Below is a small trained network, with its code and all its weights. Each question gives an input and a class and asks what happens when units are switched off, that is, made to give their printed mean instead of their output.

import numpy as np


def w(rows, s, z=0):
    codes = np.array(rows[::2]) - 128.0
    scale = np.full(codes.shape[1], s)
    scale[-1] = z or s
    return codes * scale


def norm(h):
    return h / np.sqrt((h * h).mean(-1, keepdims=True) + 1e-5)


def f(y):
    return y / 2 * (1 + np.tanh(0.7978845608 * (y + 0.044715 * y**3)))


def log_softmax(a):
    a = a - a.max(-1, keepdims=True)
    return a - np.log(np.exp(a).sum(-1, keepdims=True))


def net(x, mask):
    res = np.array(x, float).reshape(1, 3) / 4 @ E
    u = 0
    for l in range(2):
        y = f(norm(res) @ A[l][:, :-1].T + A[l][:, -1])
        res = res + np.where(mask[u : u + 5], y, B[l][:, -1]) @ B[l][:, :-1]
        u += 5
    return log_softmax(norm(res)[-1] @ U[:, :-1].T + U[:, -1])


A, B = {}, {}
E = w([
[64,108,4],'x0',
[18,187,210],'x1',
[156,162,106],'x2',
],0.0032)
A[0] = w([
[146,75,99,52],'0.n1',
[165,79,93,216],'0.n2',
[61,70,40,36],'0.n3',
[74,120,25,2],'0.n4',
[199,2,63,252],'0.n5',
],0.0075,0.00075)
B[0] = w([
[82,197,136,141],'0.n1',
[84,127,162,167],'0.n2',
[190,133,253,213],'0.n3',
[235,98,236,208],'0.n4',
[47,185,104,252],'0.n5',
],0.0053,0.0037)
A[1] = w([
[157,139,87,183],'1.n1',
[2,162,138,153],'1.n2',
[31,168,122,153],'1.n3',
[39,197,68,252],'1.n4',
[232,195,172,191],'1.n5',
],0.007,0.0037)
B[1] = w([
[23,103,198,138],'1.n1',
[52,33,85,204],'1.n2',
[8,127,158,183],'1.n3',
[23,95,132,222],'1.n4',
[102,38,254,255],'1.n5',
],0.0054,0.005)
U = w([
[143,104,208,252],'0',
[92,110,167,255],'1',
[25,153,86,233],'2',
[125,114,109,116],'3',
[206,160,53,1],'4',
[212,210,1,1],'5',
[156,239,62,1],'6',
[226,150,67,1],'7',
],0.0088,0.0042)

Each question gives the input, the list of numbers given to net, and the class t.
The units are the neurons (one row each of A and B). Each row of codes is followed by its name. A weight is (code - 128) times the scale printed after its matrix; where a second scale follows, it is the last column's (A, B and U).
mask holds one flag per neuron, layer by layer. A switched-off neuron (its flag False) gives its mean, the last column of its row in B, instead of its output. The means were averaged over made-up inputs and are rounded, as every weight is.
A unit's drop is (log p(t) with every unit on - log p(t) with that unit switched off) / (log p(t) with every unit on - log p(t) with every unit switched off).
The circuit of an input: a set's keep is (log p(t) with only the set's units on - log p(t) with every unit switched off) / (log p(t) with every unit on - log p(t) with every unit switched off). Starting from all 10 units, units are removed one at a time, each time the one whose removal leaves the highest keep (on an exact tie, the one counted first), for as long as the keep stays at least 0.8.
units of the circuit, in order: the units of the circuit, biggest drop first
k most important neurons: the k neurons with the biggest drops, biggest first
k most important neurons of layer l: the k neurons of layer l with the biggest drops, biggest first
drop when u is switched off: that unit's drop, to one decimal
input [7,-6,-3], class 0: 2 most important neurons of layer 0	[0.n3 0.n4]
input [-4,-7,-4], class 2: 3 most important neurons of layer 0	[0.n5 0.n4 0.n3]
input [7,5,6], class 0: 2 most important neurons of layer 0	[0.n4 0.n5]
input [7,-5,-7], class 0: 2 most important neurons	[0.n3 0.n4]
input [5,-2,-1], class 0: units of the circuit, in order	[0.n4 0.n3]
input [3,-7,3], class 2: units of the circuit, in order	[0.n5]
input [-2,-8,1], class 2: units of the circuit, in order	[0.n5 0.n4]
input [8,1,-7], class 0: units of the circuit, in order	[0.n4 0.n3]
input [1,-7,2], class 2: 2 most important neurons	[0.n5 1.n5]
input [-2,-6,5], class 2: 4 most important neurons	[0.n5 0.n4 0.n3 1.n5]
input [-3,-4,3], class 2: drop when 0.n5 is switched off	0.2
input [-2,-7,-2], class 2: drop when 0.n5 is switched off	0.3
input [8,2,-8], class 0: drop when 0.n3 is switched off	0.4
input [8,-4,-1], class 0: most important neuron of layer 0	[0.n3]
